[[-1.81 -1.83  0.06]
 [-7.31 -1.86 -4.15]
 [-0.81  3.42 -1.24]]
->
[[-1.81 -1.83]
 [-7.31 -1.86]
 [-0.81  3.42]]

[[-1.20  3.69  5.64  5.38]
 [ 2.77 -0.20  3.58  1.23]
 [ 3.45 -0.20  4.53  1.54]]
->
[[-1.20  3.69]
 [ 2.77 -0.20]
 [ 3.45 -0.20]]

[[-2.46  2.67  1.28 -2.96]
 [-2.45 -0.95  3.62 -0.48]
 [ 2.09  1.59  4.40 -5.98]
 [-2.94 -0.48  1.86  0.37]]
->
[[-2.46  2.67]
 [-2.45 -0.95]
 [ 2.09  1.59]]

[[ 1.61  6.80  1.90  0.13  0.10]
 [ 0.05  0.02  0.19  2.19  6.73]
 [ 0.29  4.61  5.17  0.40  0.04]
 [-0.14  1.13  6.74  2.35  0.08]
 [ 0.10 -0.04  0.91  6.44  2.90]]
->
[[1.61 6.80]
 [0.05 0.02]
 [0.29 4.61]]

[[-0.90 -0.14 -0.91 -0.05 -2.19]
 [ 4.12  5.30 -6.19 -0.51  0.51]
 [-0.40  1.98  1.77 -1.40  2.94]]
->
[[-0.90 -0.14]
 [ 4.12  5.30]
 [-0.40  1.98]]

[[-1.31 -0.67 -0.88]
 [ 3.60 -5.90  0.37]
 [-0.71 -0.88 -1.66]]
->
[[-1.31 -0.67]
 [ 3.60 -5.90]
 [-0.71 -0.88]]

[[ 0.00  4.28  2.15  0.18]
 [ 0.28 -5.58 -0.46 -3.68]
 [-0.29  0.21 -2.32  3.60]
 [-0.23 -2.95 -3.43  2.76]
 [-0.47  0.94 -3.49  5.89]]
->
[[ 0.00  4.28]
 [ 0.28 -5.58]
 [-0.29  0.21]]

[[ 2.47  2.00  0.21  1.51 -6.91]
 [ 2.65 -0.90 -5.84 -1.44  2.98]
 [ 0.74 -1.32 -1.71 -2.27 -1.16]]
->
[[ 2.47  2.00]
 [ 2.65 -0.90]
 [ 0.74 -1.32]]
